Below are the code and all the weights of a small trained network. Each question names an input and a class and asks about switching units off, where a switched-off unit gives its printed mean instead of its output.

import numpy as np


def w(rows, s, z=0):
    codes = np.array(rows[::2]) - 128.0
    scale = np.full(codes.shape[1], s)
    scale[-1] = z or s
    return codes * scale


def norm(h):
    return h / np.sqrt((h * h).mean(-1, keepdims=True) + 1e-5)


def f(y):
    return y / 2 * (1 + np.tanh(0.7978845608 * (y + 0.044715 * y**3)))


def log_softmax(a):
    a = a - a.max(-1, keepdims=True)
    return a - np.log(np.exp(a).sum(-1, keepdims=True))


def net(x, mask):
    res = np.array(x, float).reshape(1, 3) / 4 @ E
    u = 0
    for l in range(2):
        y = f(norm(res) @ A[l][:, :-1].T + A[l][:, -1])
        res = res + np.where(mask[u : u + 12], y, B[l][:, -1]) @ B[l][:, :-1]
        u += 12
    return log_softmax(norm(res)[-1] @ U[:, :-1].T + U[:, -1])


A, B = {}, {}
E = w([
[2,174,70,93,75],'x0',
[125,169,163,148,15],'x1',
[152,223,95,233,124],'x2',
],0.0043)
A[0] = w([
[143,145,61,228,122,38],'L0N1',
[157,136,198,27,128,76],'L0N2',
[182,85,164,158,136,109],'L0N3',
[208,132,153,118,135,2],'L0N4',
[92,98,213,66,119,220],'L0N5',
[112,147,87,103,185,186],'L0N6',
[81,122,229,89,139,20],'L0N7',
[155,117,158,142,3,109],'L0N8',
[155,220,52,152,135,79],'L0N9',
[131,96,8,125,249,168],'L0N10',
[159,102,89,57,95,135],'L0N11',
[231,146,179,108,135,100],'L0N12',
],0.0069,0.00087)
B[0] = w([
[125,131,85,110,131,191],'L0N1',
[152,127,87,123,132,169],'L0N2',
[73,139,127,148,106,179],'L0N3',
[90,153,189,128,141,160],'L0N4',
[112,145,102,174,181,187],'L0N5',
[121,123,181,152,10,169],'L0N6',
[153,188,85,96,157,143],'L0N7',
[230,61,116,173,112,203],'L0N8',
[120,123,139,81,210,203],'L0N9',
[195,134,145,179,18,254],'L0N10',
[116,131,83,127,199,146],'L0N11',
[59,160,147,2,111,199],'L0N12',
],0.0058,0.0038)
A[1] = w([
[36,155,146,90,129,211],'L1N1',
[127,107,202,153,75,209],'L1N2',
[142,254,192,194,142,148],'L1N3',
[143,129,193,129,145,142],'L1N4',
[14,126,113,155,97,106],'L1N5',
[162,56,133,106,47,173],'L1N6',
[132,60,85,121,196,214],'L1N7',
[114,65,110,52,156,109],'L1N8',
[158,86,160,122,222,149],'L1N9',
[150,163,120,165,130,62],'L1N10',
[140,143,246,144,191,176],'L1N11',
[99,143,88,112,35,246],'L1N12',
],0.0074,0.0012)
B[1] = w([
[108,156,184,117,100,180],'L1N1',
[135,58,117,121,107,207],'L1N2',
[85,90,101,84,225,244],'L1N3',
[77,159,115,148,53,159],'L1N4',
[151,127,210,82,58,190],'L1N5',
[210,114,46,209,183,240],'L1N6',
[110,129,121,211,143,159],'L1N7',
[117,223,41,137,150,176],'L1N8',
[73,146,174,109,103,172],'L1N9',
[113,97,41,119,141,151],'L1N10',
[93,161,149,128,3,202],'L1N11',
[163,69,202,145,158,254],'L1N12',
],0.0044,0.0036)
U = w([
[208,57,79,249,45,226],'0',
[34,152,233,107,3,144],'1',
[41,180,22,146,203,1],'2',
],0.0066,0.00084)

Each question gives the input, the list of numbers given to net, and the class t.
The units are the neurons (one row each of A and B). Each row of codes is followed by its name. A weight is (code - 128) times the scale printed after its matrix; where a second scale follows, it is the last column's (A, B and U).
mask holds one flag per neuron, layer by layer. A switched-off neuron (its flag False) gives its mean, the last column of its row in B, instead of its output. The means were averaged over made-up inputs and are rounded, as every weight is.
A unit's drop is (log p(t) with every unit on - log p(t) with that unit switched off) / (log p(t) with every unit on - log p(t) with every unit switched off).
The circuit of an input: a set's keep is (log p(t) with only the set's units on - log p(t) with every unit switched off) / (log p(t) with every unit on - log p(t) with every unit switched off). Starting from the 12 units with the biggest drops (on a tie, the unit counted first), units are removed one at a time, each time the one whose removal leaves the highest keep (on an exact tie, the one counted first), for as long as the keep stays at least 0.8.
units of the circuit, in order: the units of the circuit, biggest drop first
most important unit: the unit with the biggest drop
k most important neurons: the k neurons with the biggest drops, biggest first
drop of u: that unit's drop, to one decimal
input [4,5,8], class 2: 3 most important neurons => [L0N10; L0N9; L1N3]
input [2,3,5], class 2: most important unit => L0N10
input [6,6,-5], class 0: units of the circuit, in order => [L0N8; L0N12; L1N6]
input [-6,5,6], class 1: 2 most important neurons => [L1N6; L0N12]
input [6,-5,2], class 1: 2 most important neurons => [L0N8; L1N5]
input [7,-7,5], class 0: 2 most important neurons => [L0N10; L0N12]
input [-4,-1,5], class 2: units of the circuit, in order => [L1N3; L0N8]
input [-4,0,6], class 2: 3 most important neurons => [L1N3; L0N1; L1N5]
input [5,3,-7], class 2: 2 most important neurons => [L0N10; L1N8]
input [3,3,-2], class 0: 2 most important neurons => [L0N8; L0N9]
input [6,-4,2], class 1: 3 most important neurons => [L0N8; L1N5; L0N9]
input [2,6,-6], class 0: 4 most important neurons => [L0N8; L0N9; L0N12; L1N3]
input [-4,2,5], class 2: 3 most important neurons => [L1N3; L0N1; L1N5]
input [6,-4,0], class 1: units of the circuit, in order => [L1N5]
input [8,-4,2], class 1: drop of L0N8 => 0.1
input [5,4,8], class 2: drop of L0N10 => 0.4
input [-3,-2,7], class 2: drop of L1N3 => 0.1
